The symbols move the points like this.
ralo ~ deme
ralo % dufi
ralo + vaze
ralo ! biga
ralo & puzu
maki ~ kime
maki % sibu
maki + goru
maki ! pafo
maki & madu
tafu ~ kigu
tafu % tovu
tafu + kure
tafu ! mane
tafu & rife
rusi ~ gika
rusi % gige
rusi + ralo
rusi ! gide
rusi & vaze
depo ~ luve
depo % pelo
depo + daza
depo ! goru
depo & tana
buvo ~ nuda
buvo % ralo
buvo + kigu
buvo ! laga
buvo & sove
zipe ~ naku
zipe % sina
zipe + feti
zipe ! gubu
zipe & lita
gide ~ beno
gide % zusu
gide + biga
gide ! gige
gide & gika
kigu ~ rusi
kigu % vaze
kigu + sove
kigu ! seki
kigu & tovu
dazi ~ keri
dazi % riki
dazi + sina
dazi ! kupi
dazi & kugo
gubu ~ zemo
gubu % bevu
gubu + mapa
gubu ! sina
gubu & naku
kure ~ sove
kure % laga
kure + rife
kure ! buvo
kure & bofu
rate ~ leku
rate % daza
rate + lide
rate ! ruvo
rate & sigi
pemo ~ ruvo
pemo % leku
pemo + zize
pemo ! sigi
pemo & rate
nufi ~ lita
nufi % gubu
nufi + tumo
nufi ! zipe
nufi & kalu
vesa ~ kalu
vesa % zipe
vesa + noda
vesa ! nufi
vesa & rupo
lopu ~ kugo
lopu % kupi
lopu + gubu
lopu ! dazi
lopu & mapa
sina ~ gimo
sina % sugo
sina + kugo
sina ! bevu
sina & zemo
kati ~ vesa
kati % rupo
kati + sibu
kati ! peva
kati & tusu
rito ~ bofu
rito % buvo
rito + nofo
rito ! kure
rito & lanu
daza ~ pafo
daza % kime
daza + tana
daza ! madu
daza & maki
sibu ~ noda
sibu % pefu
sibu + tusu
sibu ! zupa
sibu & rebi
gika ~ zusu
gika % zize
gika + deme
gika ! beno
gika & gige
beno ~ lide
beno % kuga
beno + suza
beno ! zize
beno & zusu
lanu ~ buvo
lanu % sove
lanu + tafu
lanu ! bofu
lanu & kure
zize ~ tese
zize % depo
zize + rate
zize ! kuga
zize & lide
rebi ~ pefu
rebi % tumo
rebi + peva
rebi ! noda
rebi & zupa
leku ~ madu
leku % pafo
leku + depo
leku ! maki
leku & daza
tana ~ pelo
tana % kati
tana + maki
tana ! luve
tana & goru
lide ~ depo
lide % tana
lide + sigi
lide ! tese
lide & kuga
tumo ~ lopu
tumo % mapa
tumo + kalu
tumo ! feti
tumo & riro
vabi ~ kure
vabi % bofu
vabi + tibi
vabi ! lanu
vabi & rito
kupi ~ vabi
kupi % rito
kupi + bevu
kupi ! riki
kupi & keri
peva ~ nufi
peva % kalu
peva + zupa
peva ! rupo
peva & vesa
nofo ~ mane
nofo % kigu
nofo + lanu
nofo ! rife
nofo & tafu
gige ~ zize
gige % lide
gige + dufi
gige ! zusu
gige & beno
rife ~ tovu
rife % seki
rife + bofu
rife ! kigu
rife & mane
deme ~ pemo
deme % rate
deme + gige
deme ! suza
deme & dufi
vaze ~ gige
vaze % beno
vaze + puzu
vaze ! gika
vaze & gide
nuda ~ biga
nuda % deme
nuda + rusi
nuda ! puzu
nuda & ralo
sugo ~ tafu
sugo % rife
sugo + vabi
sugo ! nofo
sugo & tibi
tusu ~ rupo
tusu % nufi
tusu + rebi
tusu ! vesa
tusu & peva
rupo ~ zipe
rupo % lita
rupo + pefu
rupo ! kalu
rupo & nufi
bofu ~ laga
bofu % nuda
bofu + mane
bofu ! sove
bofu & buvo
luve ~ tusu
luve % peva
luve + pafo
luve ! kati
luve & pelo
gimo ~ nofo
gimo % tafu
gimo + riki
gimo ! tibi
gimo & sugo
biga ~ suza
biga % pemo
biga + gika
biga ! dufi
biga & deme
riki ~ lanu
riki % kure
riki + sugo
riki ! rito
riki & vabi
kime ~ zupa
kime % noda
kime + kati
kime ! rebi
kime & sibu
keri ~ rito
keri % lanu
keri + gimo
keri ! vabi
keri & riki
suza ~ sigi
suza % ruvo
suza + zusu
suza ! rate
suza & pemo
zupa ~ tumo
zupa % riro
zupa + vesa
zupa ! pefu
zupa & noda
laga ~ puzu
laga % biga
laga + seki
laga ! ralo
laga & nuda
sigi ~ daza
sigi % maki
sigi + kuga
sigi ! leku
sigi & ruvo
tese ~ goru
tese % luve
tese + leku
tese ! tana
tese & depo
noda ~ riro
noda % feti
noda + rupo
noda ! tumo
noda & pefu
ruvo ~ maki
ruvo % madu
ruvo + tese
ruvo ! daza
ruvo & leku
naku ~ bevu
naku % gimo
naku + dazi
naku ! zemo
naku & sina
goru ~ kati
goru % tusu
goru + madu
goru ! pelo
goru & luve
feti ~ dazi
feti % kugo
feti + lita
feti ! mapa
feti & lopu
bevu ~ tibi
bevu % nofo
bevu + keri
bevu ! sugo
bevu & gimo
pefu ~ feti
pefu % lopu
pefu + nufi
pefu ! riro
pefu & tumo
riro ~ mapa
riro % dazi
riro + zipe
riro ! lopu
riro & feti
madu ~ sibu
madu % rebi
madu + luve
madu ! kime
madu & pafo
lita ~ sina
lita % zemo
lita + lopu
lita ! naku
lita & gubu
seki ~ gide
seki % gika
seki + nuda
seki ! vaze
seki & rusi
zemo ~ sugo
zemo % tibi
zemo + kupi
zemo ! gimo
zemo & bevu
tovu ~ vaze
tovu % gide
tovu + laga
tovu ! rusi
tovu & seki
mane ~ seki
mane % rusi
mane + buvo
mane ! tovu
mane & kigu
pafo ~ rebi
pafo % zupa
pafo + pelo
pafo ! sibu
pafo & kime
mapa ~ kupi
mapa % keri
mapa + naku
mapa ! kugo
mapa & dazi
pelo ~ peva
pelo % vesa
pelo + kime
pelo ! tusu
pelo & kati
kalu ~ gubu
kalu % naku
kalu + riro
kalu ! lita
kalu & zipe
sove ~ ralo
sove % puzu
sove + tovu
sove ! nuda
sove & laga
dufi ~ rate
dufi % sigi
dufi + beno
dufi ! pemo
dufi & suza
puzu ~ dufi
puzu % suza
puzu + gide
puzu ! deme
puzu & biga
kuga ~ tana
kuga % goru
kuga + ruvo
kuga ! depo
kuga & tese
tibi ~ rife
tibi % mane
tibi + rito
tibi ! tafu
tibi & nofo
kugo ~ riki
kugo % vabi
kugo + zemo
kugo ! keri
kugo & kupi
zusu ~ kuga
zusu % tese
zusu + pemo
zusu ! lide
zusu & zize

The rows follow the links: the fewer symbols apart two points are, the more alike their rows tend to be.

Each row is also shifted at random along 3 hidden directions that mean nothing.

One row for each point, in no order:
Each row is one point's numbers.
r1: -53 17 28 -26 8 -61 -5 0 31 -19 18 56 -6 -2 27 -22 -53 14 -30 -62 3 -56 13 25 -24 18 5 -49 29 -9 30
r2: 81 -50 -26 53 -39 58 83 67 37 -18 67 18 -96 -60 197 -48 22 -10 71 47 51 19 101 7 -15 152 -97 14 -53 -80 -1
r3: -105 56 53 7 19 27 30 -49 -5 53 4 -56 109 56 87 -9 26 -5 13 47 -75 84 50 -58 22 12 31 22 -2 39 9
r4: 210 -43 -45 4 13 52 -27 2 -39 -19 112 -18 -17 -30 -206 90 29 -26 1 36 32 3 -19 -7 2 -83 -104 46 -15 0 -16
r5: 34 29 25 -7 31 28 -16 -49 -32 26 64 -44 90 36 -105 59 21 -16 -13 33 -49 48 1 -42 15 -76 -21 31 9 42 5
r6: -198 -21 -9 15 -28 -3 33 39 28 -12 -27 26 -64 -26 129 -50 -7 6 26 -7 30 -15 29 20 -12 83 -1 -15 -17 -40 -1
r7: -36 55 24 -49 22 -72 -75 -57 -30 24 -157 -19 78 68 -122 13 -22 22 -67 -53 -52 -22 -118 3 21 -124 159 -24 53 81 -5
r8: -25 40 28 -52 38 -61 -65 -48 -13 -3 11 20 67 33 -167 42 -44 8 -66 -61 -28 -48 -56 6 -6 -111 40 -31 51 49 20
r9: 20 42 49 -16 -11 -70 19 4 52 4 -83 49 2 17 195 -91 -50 30 -16 -65 -21 -33 29 22 -19 89 86 -68 28 -8 29
r10: -13 -17 -31 3 22 69 -34 -25 -64 12 51 -72 40 8 -230 102 56 -30 -3 66 -6 51 -49 -32 27 -125 -48 69 -14 38 -28
r11: 84 -1 -3 17 11 57 16 -15 -22 18 66 -45 36 7 -37 37 39 -20 21 59 -18 57 27 -35 13 -17 -50 41 -18 10 -7
r12: 226 -31 -57 -4 -5 27 -61 -5 -61 2 -83 -52 -11 5 -220 68 41 -10 -13 24 19 7 -122 5 29 -129 34 44 -6 33 -48
r13: 506 24 23 -37 9 -77 -30 -9 17 -10 -63 43 2 15 -10 -25 -51 22 -41 -77 -6 -62 -40 28 -14 -20 72 -54 36 14 16
r14: -37 -48 -49 25 -2 70 4 18 -29 -15 103 -26 -32 -36 -118 65 43 -28 26 64 35 26 10 -12 5 -32 -110 53 -34 -20 -19
r15: -138 -12 14 8 -11 -14 49 37 54 -31 95 67 -54 -43 138 -46 -35 3 18 -25 31 -35 91 22 -36 110 -76 -35 -6 -60 29
r16: -210 -12 2 1 -11 -11 18 26 25 -18 29 36 -41 -28 60 -26 -21 6 7 -20 23 -27 30 21 -18 52 -27 -20 -2 -32 12
r17: -49 -39 -38 48 -46 48 52 53 14 2 -58 -13 -81 -36 162 -56 35 -2 60 48 37 30 27 8 8 103 -6 22 -49 -46 -27
r18: 153 24 35 -43 24 -81 -28 -15 26 -23 36 61 16 6 -39 -6 -66 15 -51 -81 -11 -71 0 23 -27 -22 10 -58 45 4 36
r19: -4 -40 -38 13 -36 -15 5 53 22 -25 -71 34 -102 -37 64 -44 -7 12 16 -24 58 -45 -22 43 -13 54 14 -17 -12 -43 -13
r20: 59 49 51 -6 23 0 21 -39 9 27 32 -17 81 40 64 -6 -2 -1 -5 12 -57 40 51 -36 5 13 13 -5 9 22 20
r21: -103 6 -6 28 4 80 20 -24 -34 37 35 -77 55 24 -15 38 64 -25 37 84 -32 92 23 -53 31 -20 -33 62 -27 24 -16
r22: -222 46 38 -18 -6 -56 -11 -22 13 25 -139 2 40 45 94 -57 -22 24 -23 -39 -42 -4 -32 5 6 11 131 -34 27 31 4
r23: -49 -50 -36 28 -33 29 35 56 17 -24 16 17 -90 -50 84 -27 11 -4 39 15 52 -11 32 21 -11 78 -53 6 -30 -56 -11
r24: 162 25 34 -5 35 20 21 -31 2 4 157 -3 67 8 -27 39 -2 -15 -1 20 -34 27 74 -34 -7 -5 -86 8 3 8 30
r25: -36 54 43 -35 30 -50 -35 -48 -5 18 -35 0 83 50 -58 9 -28 14 -46 -37 -50 -8 -34 -9 3 -66 73 -24 40 53 18
r26: -171 56 53 -15 52 25 1 -69 -21 35 113 -41 133 52 -72 57 11 -17 -17 34 -78 58 43 -60 14 -61 -34 23 14 53 24
r27: 49 40 22 12 -1 17 11 -31 -14 50 -105 -60 67 52 84 -24 33 2 11 39 -56 72 -9 -36 32 2 93 22 -6 39 -14
r28: -42 -57 -52 20 -18 41 -1 38 -12 -26 37 -3 -74 -44 -69 29 25 -12 22 24 57 -11 -12 14 -7 -9 -69 30 -23 -29 -21
r29: -189 -34 -51 0 -21 5 -39 22 -26 -11 -106 -12 -58 -13 -91 9 15 4 -3 -2 39 -21 -93 29 10 -48 46 16 -8 4 -38
r30: 34 41 25 -56 36 -70 -73 -49 -20 -1 -30 13 66 41 -177 40 -39 12 -73 -65 -34 -45 -78 11 1 -123 68 -30 52 58 16
r31: -45 -14 -8 -29 6 -55 -33 13 11 -37 20 56 -40 -21 -87 8 -44 9 -35 -64 33 -78 -28 42 -22 -31 -13 -37 25 -12 15
r32: 37 35 34 -34 4 -78 -21 -13 26 -2 -78 42 22 25 47 -46 -51 27 -41 -71 -19 -49 -24 24 -11 5 88 -56 36 15 25
r33: 54 38 20 -61 51 -58 -93 -61 -40 -1 7 0 90 47 -278 83 -34 4 -85 -54 -38 -44 -95 -1 2 -177 43 -15 54 73 11
r34: 144 -68 -55 14 -20 15 2 59 10 -52 74 47 -115 -73 -46 14 -9 -6 15 -10 83 -55 9 40 -23 27 -102 1 -20 -62 -4
r35: 141 -4 17 -21 -6 -77 6 31 54 -42 29 94 -57 -35 79 -49 -72 21 -22 -85 31 -90 30 51 -41 68 -13 -72 27 -44 36
r36: -55 -52 -37 36 -32 42 41 52 15 -20 37 11 -86 -51 85 -20 20 -7 45 30 49 6 43 14 -8 81 -70 15 -36 -54 -13
r37: -59 -25 -26 32 0 84 25 2 -28 13 75 -56 9 -12 -35 45 58 -25 39 84 2 66 31 -34 17 -5 -78 61 -39 -6 -19
r38: 177 -45 -43 38 -39 40 23 44 -2 -2 -68 -19 -75 -29 74 -25 37 -2 42 37 40 21 -10 7 7 50 4 26 -37 -33 -32
r39: 26 9 -10 -11 35 45 -45 -49 -60 22 51 -64 78 30 -230 102 41 -24 -17 45 -30 46 -49 -41 26 -140 -26 56 3 56 -14
r40: -100 -29 -23 53 -29 83 67 31 4 19 7 -44 -34 -22 149 -26 58 -13 67 82 13 72 62 -25 15 93 -44 44 -55 -33 -22
r41: 74 -26 -15 57 -46 63 74 45 19 22 -56 -32 -53 -18 230 -66 47 -4 75 66 15 64 57 -13 12 135 -1 26 -54 -43 -25
r42: 60 46 46 -28 10 -72 -14 -23 23 14 -97 25 39 36 78 -53 -45 27 -35 -60 -37 -28 -19 11 -3 10 108 -51 35 24 20
r43: -11 16 8 30 -3 57 31 -18 -19 43 -24 -65 52 31 70 -2 52 -12 32 70 -39 89 22 -45 27 17 19 44 -25 20 -17
r44: -27 52 76 -6 42 0 58 -36 43 4 228 35 90 11 99 1 -32 -12 -1 0 -52 19 157 -39 -28 70 -113 -24 14 -11 64
r45: -39 -15 -2 -9 -19 -46 5 35 33 -28 -36 59 -63 -26 81 -50 -37 19 -6 -52 34 -60 0 39 -20 57 19 -43 10 -35 11
r46: -230 7 1 -32 15 -41 -46 -16 -9 -13 -3 23 10 7 -122 26 -27 6 -42 -44 2 -46 -49 17 -7 -68 17 -21 27 21 6
r47: -214 -28 -39 44 -29 77 19 16 -30 27 -72 -70 -19 -3 35 4 69 -13 50 82 9 75 -18 -25 31 12 14 60 -45 1 -43
r48: 42 -38 -17 14 -31 -19 38 64 48 -39 26 68 -110 -59 141 -62 -32 11 23 -34 57 -55 53 43 -32 118 -51 -37 -14 -71 13
r49: 171 0 -3 -45 -2 -100 -57 10 13 -38 -90 72 -48 -7 -68 -20 -70 27 -56 -106 32 -105 -78 61 -21 -39 75 -68 43 1 10
r50: -122 -42 -37 26 -29 27 27 46 11 -17 -1 8 -80 -40 62 -23 15 -2 35 19 45 -2 17 16 -5 57 -37 9 -29 -44 -13
r51: -89 -2 -17 21 7 76 -8 -26 -48 36 8 -83 53 22 -103 62 65 -24 18 79 -24 76 -24 -46 34 -70 -13 67 -25 37 -29
r52: -232 26 34 -26 22 -44 -15 -23 10 -1 27 27 38 17 -28 3 -36 6 -33 -42 -20 -28 6 1 -13 -24 10 -28 29 15 24
r53: -176 48 28 -31 4 -71 -42 -31 -7 24 -177 -4 44 54 1 -33 -24 29 -44 -52 -37 -20 -84 14 13 -45 160 -34 36 49 -4
r54: -178 -30 -39 30 -48 12 12 44 3 9 -174 -20 -77 -11 125 -62 29 8 33 14 32 11 -45 22 19 60 83 7 -30 -19 -38
r55: -155 16 29 -6 -2 -42 26 13 41 -12 8 51 -14 -7 130 -54 -40 15 -3 -40 0 -31 48 21 -20 79 8 -43 11 -26 27
r56: 207 -72 -78 -1 -8 24 -52 31 -42 -40 26 1 -81 -48 -237 78 16 -15 -7 5 72 -44 -80 32 3 -93 -68 35 -13 -15 -31
r57: 246 21 57 -26 13 -70 36 13 73 -41 140 107 -16 -28 136 -50 -86 17 -19 -82 8 -77 110 31 -53 103 -69 -81 31 -50 65
r58: -125 -26 -8 0 2 -10 23 35 32 -40 130 59 -55 -50 20 -4 -34 -4 5 -25 40 -45 62 25 -33 56 -108 -21 -4 -52 25
r59: -156 58 72 -10 47 9 27 -57 7 24 149 -8 119 38 33 20 -10 -9 -9 16 -71 45 97 -52 -4 8 -55 -1 18 24 42
r60: -112 -33 -41 45 -54 41 31 48 -1 16 -158 -36 -76 -13 150 -61 46 6 54 43 29 41 -24 9 22 77 69 26 -42 -25 -46
r61: 86 45 66 -8 38 -5 37 -33 28 4 179 25 77 13 55 8 -29 -7 -5 -3 -46 13 114 -33 -22 40 -85 -20 18 -2 51
r62: -194 48 42 -6 53 51 5 -68 -30 37 145 -62 141 47 -100 76 31 -27 -3 62 -74 80 52 -70 19 -73 -64 43 3 50 16
r63: -30 24 32 46 -7 67 79 -8 15 46 31 -53 50 19 216 -38 44 -15 58 83 -48 104 105 -57 19 104 -21 34 -36 -5 0
r64: 100 25 22 12 10 31 19 -28 -8 29 27 -35 60 24 31 10 25 -7 12 35 -40 55 35 -37 12 2 -2 20 -9 22 1
r65: -101 57 66 -9 38 3 30 -51 14 26 122 -9 109 41 50 6 -9 -8 -6 12 -66 43 86 -48 -3 14 -37 -6 16 21 39
r66: 190 49 56 -16 5 -61 18 -17 42 15 -52 33 36 29 155 -69 -42 22 -17 -48 -37 -17 32 5 -12 61 74 -54 27 8 30
r67: -52 -17 -40 23 -6 65 -9 -11 -52 26 -48 -77 12 12 -91 43 65 -18 22 74 -7 68 -49 -28 34 -61 10 64 -27 28 -42
r68: 18 -30 -1 -25 20 -37 -6 24 33 -66 213 94 -51 -62 -94 34 -64 -5 -28 -59 50 -94 60 40 -51 9 -154 -38 20 -51 47
r69: -74 -56 -64 11 -5 55 -25 20 -40 -19 46 -27 -47 -36 -174 72 39 -21 12 41 47 3 -41 3 9 -70 -73 53 -28 -8 -29
r70: 96 -45 -52 -4 -38 -45 -33 53 7 -32 -157 37 -111 -36 0 -41 -21 23 -11 -54 67 -73 -91 64 -6 6 76 -28 1 -26 -29
r71: 68 -41 -23 35 -2 78 39 20 -7 -10 145 -17 -23 -38 -13 37 38 -28 43 67 24 38 70 -20 1 29 -132 46 -37 -33 -2
r72: -95 4 -3 -20 -20 -65 -33 11 9 -6 -149 28 -36 7 23 -46 -30 27 -27 -63 13 -53 -73 40 -5 -7 111 -39 24 9 -8
r73: 9 12 16 -45 28 -69 -44 -14 8 -31 53 60 8 -3 -121 23 -59 9 -58 -77 8 -80 -27 30 -26 -62 -9 -44 42 9 31
r74: -32 56 28 -18 23 -5 -39 -62 -39 48 -91 -61 108 72 -77 26 23 1 -25 16 -68 49 -64 -36 33 -95 102 18 21 75 -15
r75: 78 -36 -41 34 -25 59 27 26 -9 3 0 -30 -48 -24 35 3 46 -12 45 54 30 37 14 -8 8 40 -42 39 -37 -24 -25
r76: -9 -39 -39 22 -55 -15 11 60 21 -8 -176 16 -107 -30 146 -81 5 19 29 -13 49 -22 -42 43 2 79 83 -13 -21 -36 -31
r77: 154 -1 -21 19 -17 34 -6 -6 -29 31 -125 -57 10 27 15 -6 45 -1 19 41 -14 53 -51 -17 32 -20 78 35 -18 26 -35
r78: -63 -28 -4 18 -28 -17 45 50 49 -30 19 58 -86 -47 169 -67 -30 8 25 -27 44 -40 62 34 -28 121 -35 -34 -11 -67 14
r79: 64 24 -13 -5 -1 14 -54 -44 -59 47 -178 -88 62 62 -122 31 49 -1 -16 32 -41 54 -125 -25 47 -120 132 39 4 76 -44
r80: -42 39 31 31 -2 49 49 -27 -2 54 -32 -65 71 43 151 -27 44 -7 38 67 -59 100 50 -51 26 51 37 29 -22 22 -7

Some points, each with its row:
sibu r12
vesa r11
riro r27
rate r34
vabi r42
dufi r19
zusu r54
lopu r3
kugo r65
kupi r44
biga r78
rito r18
deme r48
vaze r15
zipe r5
lide r36
rebi r51
pafo r71
luve r41
mane r52
kalu r64
nuda r31
puzu r16
tafu r9

Row, symbols taken left to right, then the row they reach:
r61 ! + + ~: r57
r66 ~ ~ & !: r55
r40 ! ! %: r39
r63 + ~ +: r62
r23 ! + + ~: r38
r56 & + &: r75
r35 + &: r72
r60 ! ~ ~ %: r79
r69 + % & ~: r77
r58 ~ ~ + &: r17
r1 ! & + +: r45
r13 ~ %: r32
r59 ! + %: r53
r80 ! % % %: r73
r67 + ~ +: r43
r10 ~ ~ !: r74
r50 % &: r47
r68 & ~ & +: r76
r30 + ! ! ~: r46
r2 & % % %: r24
r26 ! ~ ! !: r22

